Below are the code and all the weights of a small trained network. Each question names an input and a target symbol and asks about switching units off, where a switched-off unit gives its printed mean instead of its output.

import numpy as np


def w(rows, s, z=0):
    codes = np.array(rows[::2]) - 128.0
    scale = np.full(codes.shape[1], s)
    scale[-1] = z or s
    return codes * scale


def norm(h):
    return h / np.sqrt((h * h).mean(-1, keepdims=True) + 1e-5)


def f(y):
    return y / 2 * (1 + np.tanh(0.7978845608 * (y + 0.044715 * y**3)))


def softmax(a):
    e = np.exp(a - a.max(-1, keepdims=True))
    return e / e.sum(-1, keepdims=True)


def log_softmax(a):
    a = a - a.max(-1, keepdims=True)
    return a - np.log(np.exp(a).sum(-1, keepdims=True))


def net(x, mask):
    ids = ['ΦΨΩαβδεζηθλμξστ'.index(c) for c in x.split()]
    T = len(ids)
    res = E[ids] + P[:T]
    r = norm(res)
    for j in range(3):
        rows = slice(2 * j, 2 * j + 2)
        q, k, v = (r @ M[0][rows].T for M in (Q, K, V))
        z = softmax(np.where(np.tri(T) > 0, q @ k.T / 2**0.5, -1e9)) @ v
        o = O[0][rows]
        res = res + np.where(mask[j], z, o[:, -1]) @ o[:, :-1]
    y = f(norm(res) @ A[0][:, :-1].T + A[0][:, -1])
    res = res + np.where(mask[3:19], y, B[0][:, -1]) @ B[0][:, :-1]
    return log_softmax(norm(res)[-1] @ U[:, :-1].T + U[:, -1])


Q, K, V, O, A, B = {}, {}, {}, {}, {}, {}
E = w([
[112,114,80,197],'Φ',
[172,112,109,132],'Ψ',
[94,212,163,154],'Ω',
[115,84,112,158],'α',
[160,72,103,203],'β',
[182,80,116,103],'δ',
[170,156,92,135],'ε',
[128,163,149,109],'ζ',
[144,75,124,85],'η',
[133,82,255,63],'θ',
[125,122,165,111],'λ',
[142,68,126,83],'μ',
[58,158,143,55],'ξ',
[98,145,201,181],'σ',
[98,91,106,107],'τ',
],0.025)
P = w([
[176,119,2,87],'0',
[171,110,62,96],'1',
[158,100,115,100],'2',
[157,84,154,123],'3',
[150,74,175,140],'4',
[139,75,187,158],'5',
[131,70,199,173],'6',
[105,70,206,204],'7',
],0.0059)
Q[0] = w([
[219,89,55,208],'h0',
[114,92,104,172],'h0',
[103,124,42,109],'h1',
[105,77,85,134],'h1',
[123,215,92,143],'h2',
[163,171,253,182],'h2',
],0.017)
K[0] = w([
[212,104,75,189],'h0',
[119,83,90,140],'h0',
[4,129,80,74],'h1',
[79,92,112,128],'h1',
[125,246,97,122],'h2',
[187,174,235,171],'h2',
],0.018)
V[0] = w([
[247,142,103,170],'h0',
[156,164,193,166],'h0',
[36,150,166,126],'h1',
[218,123,117,160],'h1',
[209,100,67,168],'h2',
[212,122,146,95],'h2',
],0.013)
O[0] = w([
[249,147,129,114,55],'h0',
[143,132,98,64,1],'h0',
[103,85,104,219,40],'h1',
[59,131,145,81,127],'h1',
[111,106,121,226,103],'h2',
[62,47,153,132,116],'h2',
],0.011,0.0036)
A[0] = w([
[207,172,193,177,120],'n0',
[105,173,103,135,142],'n1',
[125,121,153,137,90],'n2',
[128,55,109,93,121],'n3',
[186,76,21,145,152],'n4',
[142,140,158,120,160],'n5',
[75,133,99,107,2],'n6',
[122,139,148,153,79],'n7',
[146,125,116,134,43],'n8',
[164,113,144,141,190],'n9',
[166,95,6,95,178],'n10',
[113,137,114,137,41],'n11',
[139,137,153,116,137],'n12',
[128,124,77,169,154],'n13',
[154,119,90,113,161],'n14',
[131,144,129,110,105],'n15',
],0.021,0.003)
B[0] = w([
[227,162,192,162,214],'n0',
[87,95,101,163,143],'n1',
[154,131,125,115,139],'n2',
[165,125,73,179,196],'n3',
[42,52,12,217,255],'n4',
[126,149,114,92,148],'n5',
[149,77,202,143,158],'n6',
[139,117,153,107,138],'n7',
[108,86,109,143,125],'n8',
[122,69,127,169,179],'n9',
[3,89,25,137,179],'n10',
[149,101,133,117,124],'n11',
[106,145,87,94,143],'n12',
[186,186,141,50,198],'n13',
[70,125,88,126,144],'n14',
[114,158,110,131,129],'n15',
],0.024,0.0083)
U = w([
[74,107,35,213,189],'Φ',
[236,66,95,164,145],'Ψ',
[209,159,204,182,208],'Ω',
[162,34,106,57,26],'α',
[104,161,138,77,207],'β',
[130,125,122,143,19],'δ',
[34,65,210,165,112],'ε',
[80,147,42,86,43],'ζ',
[120,138,116,145,27],'η',
[111,146,118,153,18],'θ',
[115,157,132,88,212],'λ',
[124,161,134,104,200],'μ',
[108,152,131,102,201],'ξ',
[128,141,117,148,3],'σ',
[125,253,88,186,88],'τ',
],0.015,0.0057)

Each question gives the input, a string of symbols that net reads in full, and the target symbol t.
The units are the heads (2 rows each of Q, K, V and O) and the neurons (one row each of A and B). Each row of codes is followed by its name. A weight is (code - 128) times the scale printed after its matrix; where a second scale follows, it is the last column's (O, A, B and U).
mask holds one flag per unit, heads first, then neurons. A switched-off unit (its flag False) gives its mean, the last column of its rows in O or B, instead of its output. The means were averaged over made-up inputs and are rounded, as every weight is.
A unit's drop is (log p(t) with every unit on - log p(t) with that unit switched off) / (log p(t) with every unit on - log p(t) with every unit switched off).
The circuit of an input: a set's keep is (log p(t) with only the set's units on - log p(t) with every unit switched off) / (log p(t) with every unit on - log p(t) with every unit switched off). Starting from the 12 units with the biggest drops (on a tie, the unit counted first), units are removed one at a time, each time the one whose removal leaves the highest keep (on an exact tie, the one counted first), for as long as the keep stays at least 0.8.
circuit, biggest first: the units of the circuit, biggest drop first
top k neurons: the k neurons with the biggest drops, biggest first
heads that matter: for each layer, one digit per head in row order, 1 if its drop is at least 0.15 and else 0, layers parted by /
drop when u is switched off: that unit's drop, to one decimal
input τ α ε Φ τ Ψ τ, target Ω: circuit, biggest first : n10, n4
input α τ τ ζ α τ, target Ω: circuit, biggest first : h0, n10, n4
input τ α μ τ σ τ ξ σ, target ε: heads that matter : 100
input ξ η Ψ α τ β Ψ, target Ψ: circuit, biggest first : h0
input σ τ Ω, target τ: top 3 neurons : n4, n10, n9
input Ψ α λ, target β: circuit, biggest first : h1, n4
input β ε σ ξ α δ α, target Ψ: heads that matter : 001
input τ τ θ, target α: heads that matter : 010
input ζ λ τ σ θ, target α: top 2 neurons : n4, n0
input ζ ξ Ω, target ε: top 2 neurons : n4, n6
input η μ σ λ, target Ψ: circuit, biggest first : h1, n3, n4, h2
input Ψ η α ζ λ, target β: circuit, biggest first : n4, h1
input ξ σ Ω, target ε: circuit, biggest first : h0, n4, n6
input β Φ η Ψ ξ η Ψ, target Ψ: heads that matter : 011
input α τ Ω σ ξ ζ, target ε: circuit, biggest first : h0, n4
input σ τ σ μ τ σ, target Ω: circuit, biggest first : n4
input τ θ θ μ ξ σ μ, target Ψ: top 4 neurons : n4, n10, n3, n14
input ξ Ψ δ ξ λ, target ε: circuit, biggest first : h0, n6
input Φ τ ζ, target ζ: top 2 neurons : n0, n4
input η σ α Ψ Ω, target β: heads that matter : 000
input Ω τ τ ε μ ξ, target ε: heads that matter : 000
input Φ τ Ψ Φ μ Φ μ, target Ψ: heads that matter : 011
input τ τ η θ Ω, target τ: top 4 neurons : n4, n1, n10, n13
input θ α Ω μ α, target Ψ: top neuron : n10
input σ τ τ, target Ψ: drop when h1 is switched off : 0.7
input τ τ Ω θ Φ σ, target Ω: drop when h1 is switched off : 0.2
input τ σ η α ξ μ Ψ η, target Ψ: drop when n12 is switched off : 0.0
input ζ β σ ξ ζ, target ε: drop when n13 is switched off : 0.1
